Each name stands for a flat space through zero: a line, a plane or more. A row that begins with a name and a colon came from that space; any other row is followed by the name of the space it lies nearest, among the names in its block.
zg-dc: -22 -37 202 194 -410 -190 19 99 -301 103 114 -116 -195 123 -48 -19 33 -58 238 -225 -188 114 -64 -149 120 -221 13 -29 97 99 -190
dq-lp: -11 -250 -25 -58 -72 -87 -223 8 -18 243 164 -73 -2 135 -36 -89 -75 -171 204 -376 -295 2 16 -83 154 -36 -13 -246 183 79 135
jt-hr: -68 -229 49 -225 134 -33 -563 157 34 64 67 -67 -199 69 225 57 -114 -199 -324 -84 -268 -74 -82 -49 356 223 40 -90 181 96 34
jt-hr: 58 212 -112 -54 239 121 -141 104 30 -92 -238 -139 14 -11 -78 83 -132 53 -391 100 110 -179 78 -239 268 286 152 -57 19 -236 -58
zg-dc: 2 -223 -60 -32 61 7 215 145 -233 15 -16 65 -88 -112 241 -13 -105 -128 -3 -28 -62 48 52 41 -83 19 -250 175 173 158 51
zg-dc: -185 -157 94 -2 -4 -150 260 8 9 13 277 -18 12 55 -119 -48 209 -186 369 -207 19 85 37 156 -406 -151 51 213 -169 118 -125
dq-lp: -172 -82 102 -166 218 81 87 -42 245 -124 54 100 51 -9 -66 19 210 -20 98 28 139 163 129 248 -437 43 123 218 -150 74 -48
jt-hr: -30 399 -250 383 110 236 599 378 -38 -129 -249 -166 39 -261 -133 -217 -7 108 51 -12 57 -284 -9 -246 211 225 14 -136 -14 -349 -131
zg-dc: 179 -77 34 -183 92 147 -510 -133 204 -11 -36 268 -93 -115 244 61 -7 20 -248 304 -62 -84 -26 112 174 119 40 -55 0 -32 96
ms-mz: -48 157 107 -26 92 -46 17 -48 141 -223 32 -45 -34 24 -6 -48 -105 -7 -97 328 126 -14 -211 47 -111 82 82 -77 -166 -95 -261
zg-dc: -93 -168 -64 -135 164 -64 -44 74 -53 101 142 -39 51 1 -51 80 196 -132 13 -310 2 -109 231 -54 -79 79 62 261 -33 46 69
ms-mz: 84 -139 91 -8 -147 86 72 55 -307 52 -83 238 -94 -182 171 137 280 149 35 -101 29 123 358 -34 -113 -58 -116 438 143 167 79
dq-lp: -11 116 139 160 -215 128 58 98 -51 -80 -169 114 -157 -105 100 68 174 185 -44 138 12 155 -9 105 49 -99 1 151 19 72 -40
ms-mz: 224 -130 -75 -66 -54 104 -198 -100 -124 136 -251 179 -83 17 104 333 -28 -41 -269 107 74 128 160 179 97 -221 -30 305 44 121 256
dq-lp: -118 -23 112 -115 62 -65 -96 -120 222 -58 205 2 90 57 -67 -131 72 26 161 -18 -16 23 -56 38 -191 76 73 -149 -80 1 -74
ms-mz: -102 38 -38 6 55 -17 47 63 42 -8 64 -89 81 -15 -33 -108 31 56 42 -129 -43 -77 -9 -99 32 127 -19 -110 37 -31 14
jt-hr: -253 159 155 18 174 202 329 182 165 -273 -276 -66 -85 40 -185 121 147 43 -75 127 250 332 103 235 -361 19 238 299 -134 24 -222
dq-lp: -180 -18 59 -7 -22 36 -65 -61 327 82 111 -81 136 157 -265 -160 121 37 336 -298 -137 138 -1 74 -99 -29 167 -316 -3 4 76
dq-lp: -70 84 29 65 -44 34 -87 159 -20 -70 -101 -45 -130 -42 147 55 2 57 -253 108 -44 -9 -142 30 229 54 -29 32 42 45 -9
zg-dc: 121 339 -87 91 51 50 -10 75 -126 -119 -237 -118 1 -65 -52 111 -74 162 -380 197 187 -216 27 -283 290 169 84 40 -45 -245 -115
ms-mz: -26 -590 127 -173 54 -99 228 -75 -50 112 411 305 -108 -63 140 -109 138 -445 615 -166 -131 179 150 344 -659 -220 -111 307 -56 273 -71
dq-lp: 52 199 212 -19 -205 -241 -395 -224 47 -88 214 -55 -14 108 -9 -22 -12 140 -103 229 19 -131 -255 -166 158 13 106 -212 -150 -97 -229
dq-lp: 102 265 85 204 -321 43 -159 53 -159 -20 -211 -3 -124 -43 63 122 75 284 -244 133 1 -4 -59 -139 388 -65 15 8 60 -36 -12
jt-hr: -131 -178 -9 -152 187 -251 -72 0 46 44 480 -75 70 -2 -26 -143 133 -256 205 -236 -76 -303 -10 -107 -144 154 56 32 -167 -39 -137
zg-dc: 127 -136 112 -141 23 -32 -178 29 -235 -82 -31 138 -218 -90 307 136 -97 -77 -276 255 20 4 30 -30 29 73 -97 251 81 89 -126
jt-hr: 46 -167 42 11 -143 31 -116 -130 146 132 48 128 -38 81 4 -23 -19 -98 221 -21 -148 176 -89 257 -50 -241 -4 -138 11 117 136
ms-mz: 58 18 -159 78 -27 -38 266 52 -294 69 -126 -41 60 -34 -18 178 34 20 -111 -99 156 -28 168 -54 -10 -118 -122 337 8 49 128
zg-dc: 56 44 -83 63 -77 149 -162 -43 178 110 -126 30 63 17 -30 -64 -50 120 21 -54 -141 32 -49 35 237 -22 -2 -316 119 -34 232
dq-lp: 31 19 -116 17 171 -17 217 105 -114 -57 -26 -53 -28 -65 2 44 -78 -168 -90 73 117 -144 24 -37 -50 54 -3 183 -95 -90 -111
jt-hr: 26 -38 -53 17 112 45 210 51 -21 -17 66 69 14 -129 -17 -84 72 -88 173 -32 32 -108 112 -29 -156 61 8 92 -64 -84 -81
dq-lp: -129 -32 52 3 -77 -77 -230 0 186 58 121 -124 -15 154 -29 -98 -69 -53 50 -103 -203 37 -241 62 165 -22 43 -321 35 53 38
zg-dc: -150 214 -46 -36 156 11 164 -15 79 -116 -113 -153 198 66 -224 100 118 187 -150 -43 269 31 128 -43 -157 86 104 152 -116 -55 13
zg-dc: 29 -57 -42 -9 63 89 226 46 -132 5 -246 -3 -41 65 -91 214 -48 -94 -76 -7 160 221 194 126 -181 -152 29 311 12 77 35
zg-dc: -93 -57 47 -74 80 -118 -21 -47 110 -43 289 27 48 -47 33 -125 118 -64 144 -11 -18 -138 -74 21 -153 83 8 -7 -137 -9 -96
dq-lp: 58 -192 -152 -247 340 -57 52 -110 -13 14 42 17 104 45 -20 129 -134 -251 -109 33 177 -55 146 81 -266 33 -17 240 -98 8 56
ms-mz: 100 110 -58 69 -66 204 1 -63 69 -9 -205 214 44 -166 94 96 175 254 -116 164 100 34 87 143 44 -61 -57 138 -18 12 217
jt-hr: 95 40 -60 -41 146 133 -53 -46 146 -40 -76 115 5 -84 -5 35 19 -29 -71 167 82 -80 48 79 -22 53 95 40 -110 -117 6
jt-hr: -152 183 46 98 -13 -62 209 80 3 -135 89 -91 57 -69 -40 -100 148 143 49 0 81 -85 -63 -86 -74 97 -1 30 -98 -51 -145
ms-mz: -39 79 -101 48 61 -7 290 35 -75 -100 -6 7 107 -144 127 -87 -27 133 -45 102 96 -78 -53 -21 -80 90 -224 44 19 12 45
dq-lp: -28 281 123 209 -153 92 230 58 13 -161 -56 49 -17 -151 -53 -113 205 266 135 125 85 -5 -2 -81 -53 35 58 -6 -81 -121 -196
ms-mz: -39 -101 -127 70 -22 67 85 -35 200 142 133 83 135 -66 -10 -206 81 -5 330 -192 -174 -43 -51 133 -23 -56 -94 -235 25 23 235
jt-hr: 51 -208 -144 -19 39 -49 -170 170 -148 153 95 -15 -114 -79 241 -32 -118 -215 -107 -136 -248 -221 -73 -83 333 90 -153 -48 157 45 122
jt-hr: 69 146 -41 151 -43 60 518 -31 -159 -115 -88 134 88 -197 -11 2 143 170 136 151 262 12 142 23 -311 -90 -120 297 -116 -40 -57
ms-mz: 25 258 -5 169 -65 188 126 -71 281 -154 -63 163 80 -207 88 -230 47 295 95 327 15 -47 -216 116 16 61 -78 -296 -67 -126 21
ms-mz: 49 -16 -38 -30 -24 202 -237 -63 209 54 -100 194 43 -113 141 -29 95 199 -61 53 -104 29 13 126 151 46 -60 -139 105 41 279
zg-dc: -207 269 -61 350 -118 161 599 280 -36 -127 -156 -28 44 -231 2 -117 280 291 126 -54 74 33 -19 65 -49 -11 -129 135 -12 16 32
ms-mz: -84 -1 91 -45 135 -99 351 133 -243 -200 82 -54 -48 -97 63 -64 -16 -43 28 62 143 -28 91 -168 -294 177 -74 240 -8 -9 -323
jt-hr: 86 94 89 -35 -113 -23 -241 -131 6 -58 58 128 21 -105 169 -39 66 250 -113 187 -1 -93 -57 -100 119 97 -80 -82 23 -17 9
-87 -60 -46 -33 107 5 133 45 18 18 71 -3 70 -36 -60 -10 144 -38 104 -159 38 -30 131 20 -155 34 19 143 -49 16 31 -> ms-mz
-63 -360 95 -324 170 -223 185 -63 -389 48 12 -122 9 288 -174 324 -80 -285 -6 -282 239 346 434 -21 -560 -143 27 585 56 259 -96 -> jt-hr
-6 -219 -2 -184 165 84 -212 -99 273 39 80 156 -3 6 83 -27 -16 -151 51 54 -89 61 -27 259 -120 10 27 -68 -24 72 122 -> ms-mz
29 37 43 18 -81 26 -52 52 -166 65 -211 -83 -73 131 -176 270 83 5 -143 -142 100 147 231 -60 57 -128 172 268 16 26 0 -> zg-dc
59 220 -79 2 40 60 -249 20 32 -68 -217 -71 -3 -8 78 133 -104 166 -476 218 74 -117 -108 -81 367 127 11 -57 18 -88 83 -> jt-hr
54 213 122 309 -377 36 108 68 -93 -62 -82 47 -146 -99 106 -105 15 203 85 184 -94 48 -229 -18 207 -132 -86 -164 46 -15 -110 -> dq-lp
-3 87 56 -53 69 -45 -200 -212 378 -74 261 83 93 -17 -56 -169 75 -5 149 194 2 -175 -207 95 -85 60 143 -255 -264 -156 -105 -> zg-dc
-43 17 9 -140 253 4 123 6 9 -199 36 75 25 -141 124 17 44 12 -155 229 200 -84 51 27 -244 192 -42 249 -115 -22 -127 -> dq-lp
98 -127 -39 -131 86 -57 -49 -85 -107 32 41 64 19 -8 69 73 -65 -85 -64 31 57 -39 98 -25 -84 9 -62 135 8 29 29 -> dq-lp
-190 72 153 13 -40 -41 29 0 158 -65 72 -129 30 143 -197 -87 74 47 173 -112 -15 150 -52 14 -139 -4 151 -141 -47 6 -137 -> jt-hr
-8 -155 -82 127 -140 38 216 103 -142 201 -105 -69 -23 105 -110 9 -71 -125 234 -327 -143 199 92 54 12 -227 -64 -29 178 122 161 -> zg-dc
-48 150 -48 2 59 43 -302 -111 448 -23 265 89 169 -159 62 -304 168 190 98 70 -151 -343 -235 -19 201 245 33 -452 -126 -185 92 -> zg-dc
-33 377 -35 339 -130 -46 586 99 -136 -174 -123 -210 40 -6 -188 -113 -130 105 106 151 181 -18 -186 -122 -51 -83 -28 -92 -114 -174 -264 -> zg-dc
-22 -418 153 -280 52 -196 40 -134 -222 94 212 57 -13 164 -48 117 24 -255 244 -246 43 252 303 45 -508 -141 -14 349 43 243 -71 -> jt-hr
91 -116 -100 -116 145 61 -206 11 19 91 -128 -26 -52 91 -14 140 -171 -190 -195 -15 -31 2 59 31 139 7 75 5 54 -15 99 -> jt-hr
-162 161 105 59 58 -164 414 113 -162 -248 150 -143 17 -71 -23 -138 32 49 82 79 168 -82 -54 -185 -268 157 -46 122 -108 -65 -376 -> ms-mz
-21 72 -106 27 143 -24 150 89 -27 -32 36 -113 56 -40 -74 -74 -48 -67 6 -53 39 -183 12 -148 19 136 24 -32 -46 -139 -88 -> dq-lp
-153 143 96 159 -141 42 -92 17 359 -3 126 -81 19 61 -148 -277 70 78 297 -86 -222 6 -266 46 129 9 147 -504 -42 -94 -59 -> jt-hr
-16 -24 -16 -94 208 -58 299 94 -249 -161 -42 -33 -27 -75 83 84 -81 -79 -162 126 219 -21 126 -81 -246 123 -93 352 -20 13 -181 -> ms-mz
-121 -502 -19 -152 106 -161 225 202 -381 183 201 -15 -108 27 70 127 122 -405 194 -479 -81 91 327 39 -311 -98 -110 542 108 293 28 -> zg-dc

Each name stands for a flat space through zero: a line, a plane or more. A row that begins with a name and a colon came from that space; any other row is followed by the name of the space it lies nearest, among the names in its block.
zmzq: -275 -226 -159 -283 -165 185 275 -335 -328 -58 -21 37 17 81 125 -48 40 139 -82 59 -311 178 258 517 -177 260 41 28 -189 -271 -34
qjmh: 374 -250 -221 -208 168 -117 -103 253 -382 91 55 61 124 102 -309 284 110 333 45 397 -1 -12 56 129 75 123 593 111 -161 294 -226
lsnl: 30 -310 -73 112 -299 49 -161 38 -117 82 214 81 58 -189 -51 56 -126 61 -163 164 -38 78 49 98 -75 -159 -63 140 -201 -167 96
lsnl: -10 102 57 171 -96 -5 -96 125 47 26 162 15 -8 53 19 -37 -109 6 52 -69 15 -131 -18 -247 86 -130 -17 -53 -4 -87 161
lsnl: -67 271 32 54 139 -92 49 15 81 -187 24 -131 -160 35 66 -34 36 104 53 -206 62 -131 -40 -238 123 -89 42 -156 104 111 84
szbm: 189 -47 38 -46 6 -31 -146 151 -70 128 -109 120 151 22 -308 -14 -102 -89 77 242 -14 121 148 204 96 242 60 42 20 -179 -82
szbm: 45 72 14 209 -232 115 -202 123 -90 184 -118 90 124 -266 -62 253 -187 -106 -91 -78 -154 -33 16 147 -25 -169 -2 179 29 -64 121
szbm: -216 -35 145 64 -47 210 -1 -231 142 -136 40 -144 -182 96 216 -126 -327 -56 111 -11 -113 47 208 29 -144 -73 -482 6 -92 -244 171
zmzq: 257 61 -6 -83 100 -20 -48 190 -49 196 59 -14 95 124 -101 -54 126 -9 148 168 -3 -49 -14 -87 168 152 162 -113 -120 12 -265
zmzq: -80 -73 -135 -132 26 -150 90 5 -15 -27 -82 130 130 -138 -54 11 214 -35 -157 -164 32 184 -95 1 27 128 100 -18 100 -6 80
zmzq: -60 -172 -9 -72 -7 -12 67 -167 4 -161 37 -67 -154 -55 -40 -26 157 5 -60 130 124 88 -47 122 -135 6 -117 41 -133 45 -347
qjmh: 91 -59 78 29 50 87 -57 -34 74 74 -66 15 10 72 75 134 -168 -30 1 137 64 17 -69 -21 -166 -96 -69 179 88 218 36
lsnl: -92 -281 -153 11 -214 -16 8 -32 -190 11 -8 147 113 -430 -138 273 -87 51 -364 4 -2 214 38 269 -145 -121 65 282 36 -1 213
zmzq: -86 -165 -86 150 -289 -31 -32 11 -15 70 151 57 93 -278 35 -160 -56 5 -203 -114 -86 -25 83 117 70 -149 -61 -36 -54 -283 362
qjmh: 22 -19 9 35 48 -129 -127 111 -15 -185 134 36 -93 153 -156 52 -12 125 75 85 151 1 -46 -241 34 -15 83 -6 -17 46 -41
qjmh: -52 143 122 230 -237 116 -209 7 213 141 -167 33 68 -449 51 81 -164 -350 -167 -223 -65 203 -77 16 -40 -158 -469 98 71 -221 97
zmzq: 124 68 -64 -41 77 -62 80 -59 -111 -137 183 -204 -212 -80 57 29 57 363 -134 141 113 -61 -28 -21 50 -154 198 -63 -49 296 -95
szbm: 175 -101 -13 -64 -121 -53 -102 97 57 302 -194 231 306 -59 -145 -151 240 -315 -33 82 -21 159 -129 207 50 275 3 -16 17 -189 -233
qjmh: 183 65 -58 66 1 -183 -125 156 -12 -45 43 -76 -59 -252 -198 -24 244 51 -69 12 116 -45 -97 -17 196 -60 124 -120 -85 51 -270
szbm: -149 15 -12 -51 -194 285 393 -143 -42 474 -14 14 273 -39 315 -287 23 -260 -14 -174 -337 -208 177 331 21 106 -36 -95 -46 -311 188
lsnl: 120 -240 -66 48 -263 231 -193 117 -129 423 -31 160 309 -41 69 115 -105 -178 37 82 -321 14 57 193 -80 -2 -44 152 -231 -225 42
zmzq: 160 -103 56 8 65 -228 -337 192 201 -117 -76 118 -6 19 -353 -33 313 -264 134 114 261 220 -255 -225 51 174 -183 -41 -116 -83 -574
szbm: 166 41 57 1 192 -57 -105 89 178 11 -23 -122 -37 121 13 -180 62 -60 206 33 27 -87 -2 -136 138 40 -98 -170 -65 2 -104
zmzq: -385 -1 92 -24 -127 185 274 -410 6 -181 -96 -7 -154 -21 184 35 -159 -47 -155 -76 -6 105 62 259 -323 -33 -248 175 142 -20 79
zmzq: -28 -164 -153 -195 4 42 196 -69 -167 115 -4 20 123 -50 50 -10 131 48 -74 12 -138 52 86 221 -15 130 147 -2 -95 -31 -5
lsnl: 17 216 185 7 230 -19 -35 -23 188 -192 32 -117 -208 428 63 -145 -79 40 288 68 133 -102 -26 -310 28 56 -110 -140 64 89 -99
lsnl: 32 163 123 66 48 -42 -80 -43 124 -127 -67 -32 -113 30 -16 -28 -145 32 -19 45 123 62 -29 -50 -5 -25 -100 2 183 74 69
lsnl: 24 -145 -70 -7 -94 74 -93 9 -53 107 -27 40 100 -85 58 65 -38 -25 -36 0 -148 78 32 100 -48 -22 -56 63 -109 -86 70
qjmh: 122 36 41 -106 271 88 65 6 -13 -6 161 -152 -109 445 193 17 -140 238 246 189 8 -163 45 -275 -21 -25 116 -44 -62 275 29
qjmh: 65 39 120 132 113 -219 -86 -58 222 -308 -99 -114 -262 -7 -180 -181 195 -32 46 75 318 -156 -140 49 19 -80 -58 -80 99 173 -335
szbm: -117 49 53 45 -237 55 134 73 1 335 -98 299 331 -182 -134 15 -14 -381 -155 -123 -1 95 -41 104 -15 147 -7 134 205 -240 106
qjmh: 201 -29 -37 -59 121 -38 -138 94 -39 -38 88 -110 -80 70 -44 31 60 145 101 169 19 19 -10 -108 76 7 50 -69 -181 95 -221
qjmh: 199 241 -53 147 15 -255 -368 415 -115 -180 281 -26 -96 98 -269 9 6 311 157 -8 38 -99 15 -453 402 -43 278 -260 -129 -116 42
qjmh: -147 343 196 25 212 266 164 -96 120 21 72 -184 -107 592 451 -152 -453 100 387 -134 -223 -310 236 -310 16 -34 -119 -153 114 -13 508
lsnl: -13 -54 -72 82 -67 -174 -144 23 98 -130 -20 18 0 -335 -39 -41 -23 49 -232 -147 54 186 -29 -12 81 -111 -110 -32 100 -78 311
lsnl: -176 -31 71 32 -67 63 126 -23 163 127 63 105 107 141 130 -143 63 -273 77 -154 20 -56 -97 -207 -61 35 -175 -25 10 -149 40
szbm: -159 50 131 189 -3 110 -22 -5 152 -17 -29 -24 -38 -136 50 165 -358 -149 -9 -157 28 -24 72 -144 -108 -232 -283 176 141 -4 342
qjmh: 212 54 -170 -204 -16 29 136 73 -87 425 35 56 306 -14 259 -119 265 35 -114 -48 -187 51 -136 -21 150 152 262 -169 -42 52 45
szbm: -68 -9 61 121 49 -35 -206 -22 90 -267 -125 -73 -177 82 -64 2 -61 -15 178 -60 -24 -83 59 29 -30 -69 -162 -15 -44 -61 -45
szbm: 81 -107 -71 -186 -17 133 271 -69 -162 307 48 -26 177 9 76 -189 -10 26 -29 167 -177 -45 230 348 64 187 147 -57 -78 -127 59
lsnl: 44 -3 71 -17 144 -173 166 -20 34 -128 -79 -3 -104 -1 -311 -44 234 -70 -2 159 341 -148 -90 139 -11 69 189 43 146 238 -413
lsnl: 143 0 -16 105 68 -100 -234 162 -37 -118 12 -45 -76 3 -149 111 -85 150 80 65 30 -91 35 -69 88 -116 113 8 -28 91 40
qjmh: -430 23 161 153 -101 70 187 -279 183 -271 -11 -48 -214 -33 80 -120 -147 -169 -26 -206 95 -71 74 46 -184 -129 -372 56 125 -161 140
szbm: -173 -73 -23 -111 -10 75 390 -197 81 135 104 -32 62 -37 258 -210 113 -94 -125 -111 16 -31 -20 12 -64 14 -78 -57 32 -9 113
szbm: -231 -87 -54 -67 -241 -41 278 -188 -49 7 36 139 61 -147 -20 -185 293 -127 -240 -80 70 79 -92 227 -71 126 22 -22 30 -172 -157
lsnl: -3 43 2 70 -171 117 69 -39 -86 101 181 -82 -52 -37 115 -60 41 50 -31 35 -66 -153 3 36 10 -112 20 -51 -168 -49 -133
zmzq: -242 60 -29 -217 -72 131 384 -253 -155 53 -43 72 71 78 131 -76 18 6 -116 -45 -121 118 110 258 -99 242 69 3 101 -116 64
zmzq: 352 128 156 21 149 -145 -328 125 119 -137 -55 -16 -162 41 -290 144 1 40 23 380 359 223 -226 -182 -3 37 -44 79 75 291 -488
szbm: 60 -344 -139 -172 -190 96 123 -226 -116 189 9 61 132 -239 149 -18 80 52 -343 213 -55 265 -39 399 -199 28 -20 148 -84 40 -34
zmzq: 80 102 -49 94 -83 -19 -18 100 -16 118 127 -55 36 -190 78 -22 14 74 -110 -97 -36 -86 -35 -100 140 -153 76 -85 -23 9 143
qjmh: -216 196 139 207 -60 -194 -177 111 205 -329 89 82 -154 41 -203 -80 -22 -121 76 -221 219 54 -93 -421 102 -24 -224 -105 108 -242 46
zmzq: 228 180 194 144 109 37 -289 182 99 2 10 -70 -105 297 -106 21 -180 -23 321 204 59 -154 3 -220 72 -25 -61 -28 -46 46 -202
-40 -150 -74 -196 -4 74 167 -94 -31 174 -46 108 173 24 116 10 119 -102 -80 14 -54 174 -66 69 -120 158 -5 65 -13 9 -44 -> qjmh
3 247 202 167 156 -145 -143 82 230 -270 24 -44 -220 264 -105 -65 -70 -3 199 -11 271 -139 -118 -382 60 -70 -73 -81 173 121 -52 -> zmzq
71 -258 -110 -252 79 -41 27 -94 -102 -50 -105 37 15 -65 -137 101 243 -1 -76 210 58 282 -60 223 -130 203 24 98 -133 91 -427 -> zmzq
-93 87 160 194 54 -107 -29 -40 150 -318 88 -61 -279 68 -104 46 -107 59 9 34 333 -140 -104 -225 -89 -226 -68 79 162 218 -32 -> lsnl
48 11 161 35 149 -137 -192 84 324 -114 -75 46 -34 115 -157 -143 4 -248 158 35 228 165 -104 -275 37 124 -320 -57 80 -99 -126 -> szbm
97 -135 -158 -63 -138 -17 -45 141 -166 194 113 121 183 -276 -81 207 108 20 -217 33 -20 205 -98 -44 16 -11 127 101 -120 2 -55 -> qjmh
57 -53 -115 -52 -132 -117 -46 148 -38 135 97 107 169 -123 -109 -170 291 -94 -50 -62 -43 103 -63 -40 195 166 57 -177 -156 -278 -141 -> zmzq
16 211 197 276 136 2 -287 75 239 -325 257 -260 -397 452 188 -97 -181 177 400 -21 95 -351 -60 -603 54 -318 -213 -188 -148 101 -8 -> lsnl
-28 160 29 106 -227 83 2 60 -39 199 26 77 111 -133 16 -11 18 -138 -71 -109 -91 -35 -40 18 60 -13 -7 -20 -5 -174 -20 -> szbm
-306 0 61 112 133 -22 114 -198 107 -460 81 -243 -381 34 84 -26 -129 140 84 -167 94 -197 131 -92 -88 -250 -196 -27 -3 69 144 -> szbm
-107 -184 -144 -63 -129 -70 209 -82 -126 -18 122 20 7 -284 -66 -2 263 31 -250 -25 83 32 -56 155 -34 -36 115 30 -92 10 -154 -> qjmh
90 -151 -92 -52 -66 17 -67 64 -112 105 49 17 90 -21 -43 -41 60 26 27 89 -128 19 82 124 59 71 57 -37 -189 -143 -65 -> zmzq
-71 298 403 320 127 108 -104 -7 381 -95 -121 -53 -192 272 28 49 -402 -268 263 -25 239 -251 -70 -316 -149 -221 -345 146 312 173 82 -> zmzq
-252 -205 -126 -155 -41 70 211 -236 -195 -144 -19 14 -19 102 107 -33 -52 169 -39 -33 -192 20 222 320 -130 92 79 34 -39 -114 225 -> zmzq
-358 3 89 -56 141 18 156 -289 144 -460 132 -168 -351 349 206 -183 -65 119 176 -99 69 -11 82 -222 -131 -5 -295 -124 -50 -66 49 -> szbm
118 -40 -19 -31 60 16 -80 10 -17 -16 -8 -86 -73 -56 -18 112 87 31 16 102 30 36 -68 -4 -37 -46 -22 34 -132 140 -282 -> zmzq
31 -39 -84 -199 148 1 305 -41 -85 106 162 -49 53 71 117 -39 47 165 -77 76 51 -11 25 -77 27 57 213 -37 31 185 105 -> szbm
123 70 -144 30 -84 -132 -124 228 -190 -10 278 -11 7 -36 -78 -7 90 282 -32 -9 -50 -52 8 -208 259 -45 286 -179 -162 -79 65 -> qjmh
28 -61 26 30 -33 -72 -68 38 157 71 -53 84 105 -44 -27 -163 58 -175 -15 -40 45 72 -60 -20 45 64 -130 -51 52 -135 55 -> lsnl
